Here is a tiny trained network, its code and every weight. The questions are about switching its units off for an input and a class, where a switched-off unit gives its printed mean instead of its output.

import numpy as np


def w(rows, s, z=0):
    codes = np.array(rows[::2]) - 128.0
    scale = np.full(codes.shape[1], s)
    scale[-1] = z or s
    return codes * scale


def f(y):
    return np.maximum(y, 0)


def log_softmax(a):
    a = a - a.max(-1, keepdims=True)
    return a - np.log(np.exp(a).sum(-1, keepdims=True))


def net(x, mask):
    res = np.array(x, float).reshape(1, 5) / 4 @ E
    y = f(res @ A[0][:, :-1].T + A[0][:, -1])
    res = res + np.where(mask, y, B[0][:, -1]) @ B[0][:, :-1]
    return log_softmax(res[-1] @ U[:, :-1].T + U[:, -1])


A, B = {}, {}
E = w([
[151,93,116,87,66,141,95,114,78],'x0',
[201,73,198,2,151,47,151,136,124],'x1',
[121,182,90,62,137,180,80,172,92],'x2',
[163,230,166,235,119,137,154,126,71],'x3',
[110,192,101,142,105,136,159,69,188],'x4',
],0.011)
A[0] = w([
[124,165,95,140,217,122,120,107,219,235],'n0',
[151,156,49,111,69,146,144,32,199,253],'n1',
[183,145,161,130,136,87,166,53,204,199],'n2',
[55,90,66,164,95,192,91,106,159,207],'n3',
[138,96,210,190,161,42,254,82,90,233],'n4',
[130,48,126,87,119,112,88,155,88,172],'n5',
[175,185,105,151,130,185,129,166,48,215],'n6',
],0.0087,0.0026)
B[0] = w([
[22,108,116,132,145,133,170,161,181,214],'n0',
[75,56,207,135,144,168,109,62,84,245],'n1',
[165,180,164,86,2,96,215,199,117,212],'n2',
[94,133,92,130,163,155,64,77,226,255],'n3',
[146,130,220,190,42,33,93,28,178,252],'n4',
[206,105,158,62,165,61,37,173,120,236],'n5',
[163,190,138,144,80,235,132,141,43,229],'n6',
],0.0069,0.0098)
U = w([
[93,103,115,46,205,134,200,224,187,148],'0',
[167,98,116,118,148,115,107,183,34,2],'1',
[170,57,146,60,169,89,3,125,141,190],'2',
[116,201,56,173,161,187,83,176,148,83],'3',
[129,167,148,124,103,196,155,136,16,212],'4',
[55,124,116,175,140,156,117,36,197,155],'5',
[114,125,81,116,144,80,255,201,131,31],'6',
[183,176,156,144,95,54,180,125,184,53],'7',
],0.0077,0.0033)

Each question gives the input, the list of numbers given to net, and the class t.
The units are the neurons (one row each of A and B). Each row of codes is followed by its name. A weight is (code - 128) times the scale printed after its matrix; where a second scale follows, it is the last column's (A, B and U).
mask holds one flag per neuron, in row order. A switched-off neuron (its flag False) gives its mean, the last column of its row in B, instead of its output. The means were averaged over made-up inputs and are rounded, as every weight is.
A unit's drop is (log p(t) with every unit on - log p(t) with that unit switched off) / (log p(t) with every unit on - log p(t) with every unit switched off).
The circuit of an input: a set's keep is (log p(t) with only the set's units on - log p(t) with every unit switched off) / (log p(t) with every unit on - log p(t) with every unit switched off). Starting from all 7 units, units are removed one at a time, each time the one whose removal leaves the highest keep (on an exact tie, the one counted first), for as long as the keep stays at least 0.8.
circuit, biggest first: the units of the circuit, biggest drop first
most important unit: the unit with the biggest drop
k most important neurons: the k neurons with the biggest drops, biggest first
drop of u: that unit's drop, to one decimal
input [-1,1,-3,-6,3], class 0: circuit, biggest first => (n4; n2)
input [1,3,-7,-1,-4], class 7: 4 most important neurons => (n4; n2; n1; n3)
input [-2,3,6,3,-3], class 4: 2 most important neurons => (n6; n3)
input [-3,6,-4,-2,-4], class 7: circuit, biggest first => (n4; n2)
input [-8,6,-4,-7,-3], class 7: most important unit => n2
input [4,-6,1,0,-7], class 3: circuit, biggest first => (n3; n1; n4)
input [1,0,-8,-2,0], class 7: circuit, biggest first => (n2; n4)
input [5,-4,5,-1,-6], class 3: circuit, biggest first => (n1; n4)
input [0,0,-5,4,-7], class 7: 3 most important neurons => (n4; n1; n3)
input [-3,-1,1,-2,-2], class 0: circuit, biggest first => (n4; n1)
input [-2,1,4,-6,2], class 0: 2 most important neurons => (n4; n0)
input [-5,5,6,-1,6], class 0: 3 most important neurons => (n4; n0; n6)
input [-5,6,-3,-2,-5], class 7: circuit, biggest first => (n4; n2)
input [-4,8,-4,-5,3], class 7: 2 most important neurons => (n2; n4)
input [1,0,8,-1,-2], class 1: 2 most important neurons => (n3; n4)
input [-7,-5,1,-7,-6], class 0: 4 most important neurons => (n4; n0; n1; n6)
input [7,2,-8,-6,8], class 7: 2 most important neurons => (n2; n4)
input [2,8,-8,-4,0], class 7: most important neuron => (n2)
input [6,2,-8,-2,1], class 7: 3 most important neurons => (n2; n4; n3)
input [-7,-3,-3,-7,-6], class 0: 3 most important neurons => (n4; n0; n1)
input [-1,5,-4,0,-2], class 7: drop of n4 => 0.2
input [-7,-1,-8,0,-8], class 7: drop of n3 => 0.1
input [-5,0,7,-2,0], class 0: drop of n4 => 0.5
